Below is a small trained network, with its code and all its weights. Each question gives an input and a class and asks what happens when units are switched off, that is, made to give their printed mean instead of their output.

import numpy as np


def w(rows, s, z=0):
    codes = np.array(rows[::2]) - 128.0
    scale = np.full(codes.shape[1], s)
    scale[-1] = z or s
    return codes * scale


def norm(h):
    return h / np.sqrt((h * h).mean(-1, keepdims=True) + 1e-5)


def f(y):
    return np.maximum(y, 0)


def log_softmax(a):
    a = a - a.max(-1, keepdims=True)
    return a - np.log(np.exp(a).sum(-1, keepdims=True))


def net(x, mask):
    res = np.array(x, float).reshape(1, 4) / 4 @ E
    u = 0
    for l in range(2):
        y = f(norm(res) @ A[l][:, :-1].T + A[l][:, -1])
        res = res + np.where(mask[u : u + 16], y, B[l][:, -1]) @ B[l][:, :-1]
        u += 16
    return log_softmax(norm(res)[-1] @ U[:, :-1].T + U[:, -1])


A, B = {}, {}
E = w([
[254,98,123,99],'x0',
[131,171,51,135],'x1',
[93,112,90,21],'x2',
[141,179,152,105],'x3',
],0.0053)
A[0] = w([
[123,98,112,59,95],'L0N0',
[221,169,180,156,34],'L0N1',
[97,24,89,145,85],'L0N2',
[107,145,142,66,67],'L0N3',
[188,117,182,138,198],'L0N4',
[130,161,62,131,35],'L0N5',
[125,69,204,96,38],'L0N6',
[117,1,96,232,88],'L0N7',
[142,225,178,71,39],'L0N8',
[66,111,220,125,172],'L0N9',
[139,212,178,65,89],'L0N10',
[96,157,105,139,172],'L0N11',
[116,77,203,106,3],'L0N12',
[104,16,61,128,130],'L0N13',
[178,157,127,76,131],'L0N14',
[120,90,190,108,32],'L0N15',
],0.0097,0.0052)
B[0] = w([
[105,105,135,41,195],'L0N0',
[116,133,124,111,193],'L0N1',
[151,219,228,151,165],'L0N2',
[129,134,144,63,163],'L0N3',
[136,106,150,151,253],'L0N4',
[122,129,34,167,149],'L0N5',
[122,80,161,127,167],'L0N6',
[146,170,147,102,196],'L0N7',
[158,222,203,194,161],'L0N8',
[103,76,118,139,242],'L0N9',
[153,254,249,174,181],'L0N10',
[145,55,113,95,202],'L0N11',
[107,28,190,127,150],'L0N12',
[169,251,212,113,202],'L0N13',
[132,92,108,108,208],'L0N14',
[82,85,159,154,148],'L0N15',
],0.0081,0.0047)
A[1] = w([
[134,165,10,150,61],'L1N0',
[200,118,183,108,117],'L1N1',
[217,99,128,108,132],'L1N2',
[130,170,166,150,2],'L1N3',
[67,165,176,173,117],'L1N4',
[73,153,143,138,126],'L1N5',
[163,111,132,62,90],'L1N6',
[169,219,47,94,226],'L1N7',
[88,94,150,144,161],'L1N8',
[122,119,131,223,124],'L1N9',
[128,21,138,79,91],'L1N10',
[150,137,143,212,86],'L1N11',
[99,158,168,138,116],'L1N12',
[198,82,139,194,85],'L1N13',
[171,106,112,146,158],'L1N14',
[43,103,87,123,118],'L1N15',
],0.013,0.0042)
B[1] = w([
[44,52,219,209,174],'L1N0',
[94,120,46,185,252],'L1N1',
[133,139,75,188,220],'L1N2',
[177,162,160,160,153],'L1N3',
[168,143,77,148,212],'L1N4',
[178,110,96,148,177],'L1N5',
[127,125,99,89,192],'L1N6',
[104,88,207,172,253],'L1N7',
[87,113,74,158,188],'L1N8',
[107,132,160,47,196],'L1N9',
[100,171,157,181,188],'L1N10',
[114,161,191,2,191],'L1N11',
[210,156,86,163,186],'L1N12',
[102,138,133,51,201],'L1N13',
[104,120,80,130,171],'L1N14',
[217,120,66,109,177],'L1N15',
],0.0079,0.0067)
U = w([
[165,199,160,150,203],'0',
[49,72,165,170,193],'1',
[132,109,3,137,112],'2',
[88,157,131,24,8],'3',
],0.021,0.0015)

Each question gives the input, the list of numbers given to net, and the class t.
The units are the neurons (one row each of A and B). Each row of codes is followed by its name. A weight is (code - 128) times the scale printed after its matrix; where a second scale follows, it is the last column's (A, B and U).
mask holds one flag per neuron, layer by layer. A switched-off neuron (its flag False) gives its mean, the last column of its row in B, instead of its output. The means were averaged over made-up inputs and are rounded, as every weight is.
A unit's drop is (log p(t) with every unit on - log p(t) with that unit switched off) / (log p(t) with every unit on - log p(t) with every unit switched off).
The circuit of an input: a set's keep is (log p(t) with only the set's units on - log p(t) with every unit switched off) / (log p(t) with every unit on - log p(t) with every unit switched off). Starting from the 12 units with the biggest drops (on a tie, the unit counted first), units are removed one at a time, each time the one whose removal leaves the highest keep (on an exact tie, the one counted first), for as long as the keep stays at least 0.8.
circuit, biggest first: the units of the circuit, biggest drop first
unit that matters most: the unit with the biggest drop
top k neurons: the k neurons with the biggest drops, biggest first
top k neurons in layer l: the k neurons of layer l with the biggest drops, biggest first
drop when u is switched off: that unit's drop, to one decimal
input [-4,7,1,-5], class 1: top 2 neurons : (L0N5, L0N10)
input [4,-4,4,0], class 1: circuit, biggest first : (L1N15, L1N11)
input [8,-8,-3,6], class 1: circuit, biggest first : (L0N13, L1N12, L1N1)
input [-5,2,2,6], class 0: unit that matters most : L0N10
input [1,3,-8,6], class 3: top 2 neurons : (L1N11, L0N13)
input [-7,5,3,-8], class 0: circuit, biggest first : (L0N13, L0N2)
input [0,8,-7,-7], class 1: top 3 neurons : (L1N0, L0N10, L1N7)
input [-5,-3,4,-8], class 0: top 2 neurons in layer 0 : (L0N13, L0N2)
input [4,1,-8,-7], class 3: top 2 neurons in layer 1 : (L1N11, L1N13)
input [8,-7,4,-5], class 2: top 2 neurons in layer 1 : (L1N1, L1N7)
input [8,2,-3,6], class 2: top 3 neurons : (L1N1, L0N13, L0N14)
input [6,7,6,7], class 0: top 2 neurons in layer 0 : (L0N10, L0N8)
input [6,-5,-7,-4], class 3: top 2 neurons in layer 1 : (L1N13, L1N11)
input [-8,6,-7,-1], class 2: unit that matters most : L1N15
input [-7,3,5,8], class 0: top 2 neurons in layer 0 : (L0N10, L0N8)
input [-1,8,-5,-7], class 1: top 2 neurons in layer 0 : (L0N10, L0N5)
input [-7,-6,3,2], class 2: top 2 neurons : (L1N15, L1N7)
input [6,6,4,0], class 1: top 2 neurons : (L1N7, L1N0)
input [5,4,2,-7], class 0: drop when L0N13 is switched off : 0.8
input [0,6,-8,-4], class 3: drop when L1N11 is switched off : 0.2
input [6,-7,-6,3], class 1: unit that matters most : L0N4
input [7,-4,2,1], class 2: drop when L0N1 is switched off : 0.0
input [1,4,4,3], class 1: top 2 neurons in layer 1 : (L1N7, L1N11)
